Below are the code and all the weights of a small trained network. Each question names an input and a target symbol and asks about switching units off, where a switched-off unit gives its printed mean instead of its output.

import numpy as np


def w(rows, s, z=0):
    codes = np.array(rows[::2]) - 128.0
    scale = np.full(codes.shape[1], s)
    scale[-1] = z or s
    return codes * scale


def norm(h):
    return h / np.sqrt((h * h).mean(-1, keepdims=True) + 1e-5)


def f(y):
    return y / 2 * (1 + np.tanh(0.7978845608 * (y + 0.044715 * y**3)))


def softmax(a):
    e = np.exp(a - a.max(-1, keepdims=True))
    return e / e.sum(-1, keepdims=True)


def log_softmax(a):
    a = a - a.max(-1, keepdims=True)
    return a - np.log(np.exp(a).sum(-1, keepdims=True))


def net(x, mask):
    ids = ['ΛΣΩαβδεζθμπτφψ'.index(c) for c in x.split()]
    T = len(ids)
    res = E[ids] + P[:T]
    u = 0
    for l in range(2):
        r = norm(res)
        for j in range(3):
            rows = slice(2 * j, 2 * j + 2)
            q, k, v = (r @ M[l][rows].T for M in (Q, K, V))
            z = softmax(np.where(np.tri(T) > 0, q @ k.T / 2**0.5, -1e9)) @ v
            o = O[l][rows]
            res = res + np.where(mask[u + j], z, o[:, -1]) @ o[:, :-1]
        u += 3
        y = f(norm(res) @ A[l][:, :-1].T + A[l][:, -1])
        res = res + np.where(mask[u : u + 4], y, B[l][:, -1]) @ B[l][:, :-1]
        u += 4
    return log_softmax(norm(res)[-1] @ U[:, :-1].T + U[:, -1])


Q, K, V, O, A, B = {}, {}, {}, {}, {}, {}
E = w([
[153,85,192,119,110,175,195,161],'Λ',
[102,100,236,183,156,189,140,184],'Σ',
[195,112,189,112,136,210,148,163],'Ω',
[64,123,197,129,121,123,178,190],'α',
[95,58,149,198,121,123,207,218],'β',
[122,167,153,96,111,102,163,210],'δ',
[113,104,79,104,152,145,104,171],'ε',
[78,121,116,117,167,155,114,152],'ζ',
[177,61,72,152,131,140,150,189],'θ',
[146,239,182,88,157,124,119,158],'μ',
[235,113,71,175,175,164,86,177],'π',
[159,146,147,52,30,44,254,170],'τ',
[240,165,170,216,157,158,180,123],'φ',
[69,171,115,230,198,64,85,185],'ψ',
],0.0081)
P = w([
[81,181,94,127,73,237,126,161],'0',
[116,155,141,172,161,196,189,255],'1',
[173,16,254,180,112,124,65,230],'2',
[126,91,122,74,204,141,109,164],'3',
[180,225,60,181,133,153,153,233],'4',
[199,32,235,193,88,83,38,171],'5',
[117,177,41,140,55,168,82,68],'6',
[201,218,46,174,156,104,176,180],'7',
[240,34,229,187,107,42,35,134],'8',
[140,128,81,87,220,89,142,100],'9',
[194,214,24,190,135,85,168,123],'10',
[184,28,254,202,88,57,48,175],'11',
[44,86,33,129,117,226,209,51],'12',
],0.013)
Q[0] = w([
[95,205,71,172,92,196,203,128],'0.h1',
[163,126,138,89,245,85,195,190],'0.h1',
[168,227,33,140,196,116,250,216],'0.h2',
[84,220,32,179,12,233,128,102],'0.h2',
[102,121,94,129,54,167,106,50],'0.h3',
[112,62,229,76,120,39,34,48],'0.h3',
],0.011)
K[0] = w([
[155,94,116,118,176,32,118,77],'0.h1',
[135,141,96,160,70,95,79,103],'0.h1',
[160,146,111,175,124,8,106,13],'0.h2',
[165,103,137,117,233,61,164,116],'0.h2',
[139,107,143,116,206,169,167,137],'0.h3',
[88,129,144,98,83,205,144,207],'0.h3',
],0.016)
V[0] = w([
[3,114,189,106,93,113,140,81],'0.h1',
[95,178,101,179,139,38,120,173],'0.h1',
[138,93,105,38,53,96,174,146],'0.h2',
[172,204,196,69,131,144,115,95],'0.h2',
[88,150,113,67,132,90,66,165],'0.h3',
[121,152,152,126,170,93,138,94],'0.h3',
],0.015)
O[0] = w([
[7,140,163,153,88,67,135,86,18],'0.h1',
[112,128,92,135,105,89,63,174,79],'0.h1',
[94,92,93,22,71,115,184,158,97],'0.h2',
[144,194,185,87,135,135,133,130,125],'0.h2',
[39,92,129,144,209,140,132,177,119],'0.h3',
[100,166,156,103,134,62,131,100,2],'0.h3',
],0.016,0.0068)
A[0] = w([
[154,141,127,68,149,127,101,117,254],'0.n1',
[64,140,99,71,102,145,173,4,94],'0.n2',
[139,155,101,151,164,182,157,86,234],'0.n3',
[52,141,79,119,108,139,116,107,144],'0.n4',
],0.017,0.0083)
B[0] = w([
[52,91,143,127,143,137,154,173,203],'0.n1',
[156,71,184,146,224,149,92,4,145],'0.n2',
[73,127,118,124,147,68,151,113,254],'0.n3',
[196,159,187,70,96,108,55,95,145],'0.n4',
],0.017,0.013)
Q[1] = w([
[136,156,133,91,181,52,193,185],'1.h1',
[140,216,10,158,104,134,136,160],'1.h1',
[138,41,242,178,98,120,85,113],'1.h2',
[80,69,127,112,98,93,162,90],'1.h2',
[158,224,4,123,169,154,145,115],'1.h3',
[86,135,76,52,171,138,164,141],'1.h3',
],0.014)
K[1] = w([
[147,164,77,77,183,84,176,144],'1.h1',
[179,70,124,147,153,5,109,183],'1.h1',
[99,173,121,152,78,239,122,81],'1.h2',
[149,92,148,113,110,159,101,89],'1.h2',
[192,106,122,133,161,27,146,177],'1.h3',
[121,92,117,84,187,70,135,157],'1.h3',
],0.016)
V[1] = w([
[74,204,91,17,220,117,141,152],'1.h1',
[63,125,71,188,174,87,42,220],'1.h1',
[122,2,176,176,51,120,158,123],'1.h2',
[151,159,214,195,95,183,136,96],'1.h2',
[151,222,173,105,7,156,56,143],'1.h3',
[172,240,168,221,11,169,193,219],'1.h3',
],0.0074)
O[1] = w([
[45,199,156,163,86,185,171,108,177],'1.h1',
[111,102,168,179,69,146,139,177,164],'1.h1',
[61,139,131,65,127,35,147,111,142],'1.h2',
[109,219,111,124,85,102,144,91,125],'1.h2',
[38,186,85,111,223,120,130,156,2],'1.h3',
[124,126,181,97,199,10,159,155,114],'1.h3',
],0.011,0.0072)
A[1] = w([
[14,118,115,150,24,106,147,106,55],'1.n1',
[226,117,193,140,55,39,186,174,3],'1.n2',
[101,114,66,8,86,190,177,126,3],'1.n3',
[216,121,163,81,82,123,91,207,129],'1.n4',
],0.013,0.0046)
B[1] = w([
[148,186,42,94,233,147,86,119,204],'1.n1',
[50,142,86,103,137,161,70,48,255],'1.n2',
[153,253,115,205,54,82,143,176,232],'1.n3',
[113,212,172,27,212,53,186,160,234],'1.n4',
],0.015,0.006)
U = w([
[175,155,141,108,43,142,120,96,255],'Λ',
[121,125,186,133,102,117,52,76,244],'Σ',
[112,96,142,113,144,163,197,49,100],'Ω',
[120,152,54,96,167,185,67,105,70],'α',
[97,84,99,96,110,50,112,131,222],'β',
[2,112,134,90,167,153,140,163,40],'δ',
[129,43,124,144,58,135,183,148,205],'ε',
[113,111,51,189,106,214,127,108,71],'ζ',
[173,67,91,74,150,161,160,146,120],'θ',
[129,168,226,201,101,135,213,136,86],'μ',
[225,148,144,130,184,162,139,136,74],'π',
[117,199,103,107,86,98,118,199,147],'τ',
[138,203,148,157,211,48,152,96,21],'φ',
[161,135,142,205,121,76,56,171,165],'ψ',
],0.0098,0.0034)

Each question gives the input, a string of symbols that net reads in full, and the target symbol t.
The units are the heads (2 rows each of Q, K, V and O) and the neurons (one row each of A and B). Each row of codes is followed by its name. A weight is (code - 128) times the scale printed after its matrix; where a second scale follows, it is the last column's (O, A, B and U).
mask holds one flag per unit, layer by layer, with each layer's heads first. A switched-off unit (its flag False) gives its mean, the last column of its rows in O or B, instead of its output. The means were averaged over made-up inputs and are rounded, as every weight is.
A unit's drop is (log p(t) with every unit on - log p(t) with that unit switched off) / (log p(t) with every unit on - log p(t) with every unit switched off).
The circuit of an input: a set's keep is (log p(t) with only the set's units on - log p(t) with every unit switched off) / (log p(t) with every unit on - log p(t) with every unit switched off). Starting from the 12 units with the biggest drops (on a tie, the unit counted first), units are removed one at a time, each time the one whose removal leaves the highest keep (on an exact tie, the one counted first), for as long as the keep stays at least 0.8.
circuit, biggest first: the units of the circuit, biggest drop first
unit that matters most: the unit with the biggest drop
top k neurons: the k neurons with the biggest drops, biggest first
top k neurons in layer l: the k neurons of layer l with the biggest drops, biggest first
which heads matter: for each layer, one digit per head in row order, 1 if its drop is at least 0.15 and else 0, layers parted by /
input μ β β Ω Λ ε, target μ: unit that matters most	0.h2
input ψ β β δ β Λ ε, target τ: top 2 neurons in layer 1	(1.n3 1.n2)
input ψ π α Λ φ ζ Λ δ ψ ψ ψ, target ψ: circuit, biggest first	(0.h2 0.h1)
input ε τ Σ δ π δ δ α β α π δ Σ, target Σ: circuit, biggest first	(0.h1 0.n4)
input Ω τ Ω μ α, target μ: top 2 neurons in layer 1	(1.n2 1.n1)
input μ ε ε ε Σ Σ Σ Λ π μ Ω ζ μ, target δ: circuit, biggest first	(0.h3 0.n1 0.h1)
input φ Λ θ, target φ: circuit, biggest first	(0.h3 1.h3)
input μ Σ Σ δ ε ε φ, target τ: circuit, biggest first	(0.h2 1.n3)
input δ α Ω ψ β ζ Ω ζ, target ζ: top 2 neurons	(0.n3 1.n4)
input Ω Σ δ ζ μ μ φ φ β β Ω Λ, target Ω: circuit, biggest first	(0.h1 1.n2)
input δ β Ω ε, target τ: circuit, biggest first	(0.h2 1.n3)
input δ Σ ε τ θ ζ φ φ ε Σ ζ ψ, target δ: which heads matter	111 / 000
input δ Σ δ μ θ φ μ ζ φ θ Ω Σ α, target ε: which heads matter	100 / 000
input δ ψ Σ, target δ: circuit, biggest first	(0.h1 1.h3 0.n4)
input Λ ε Ω Ω μ φ, target Λ: top neuron in layer 0	(0.n2)
input ε ψ Λ Ω δ δ ζ ψ μ μ, target α: circuit, biggest first	(1.n1 1.h3 0.h1)
input π α α π α τ, target π: top 2 neurons	(1.n4 0.n3)
input μ π δ α Σ ε α, target Σ: top 2 neurons	(0.n4 0.n2)
input α π δ β Σ Λ, target α: circuit, biggest first	(0.h1 1.n1 0.n2 1.h3)
input ε ψ ε ε μ ζ π Λ α δ, target θ: which heads matter	100 / 000
input τ ζ δ ε μ α δ α ε δ Λ τ ψ, target τ: unit that matters most	0.h1
input μ Σ ζ Σ τ φ ε α μ ε, target ζ: top 2 neurons	(1.n1 1.n4)
input Σ Λ τ Σ Σ θ Λ, target φ: which heads matter	010 / 000
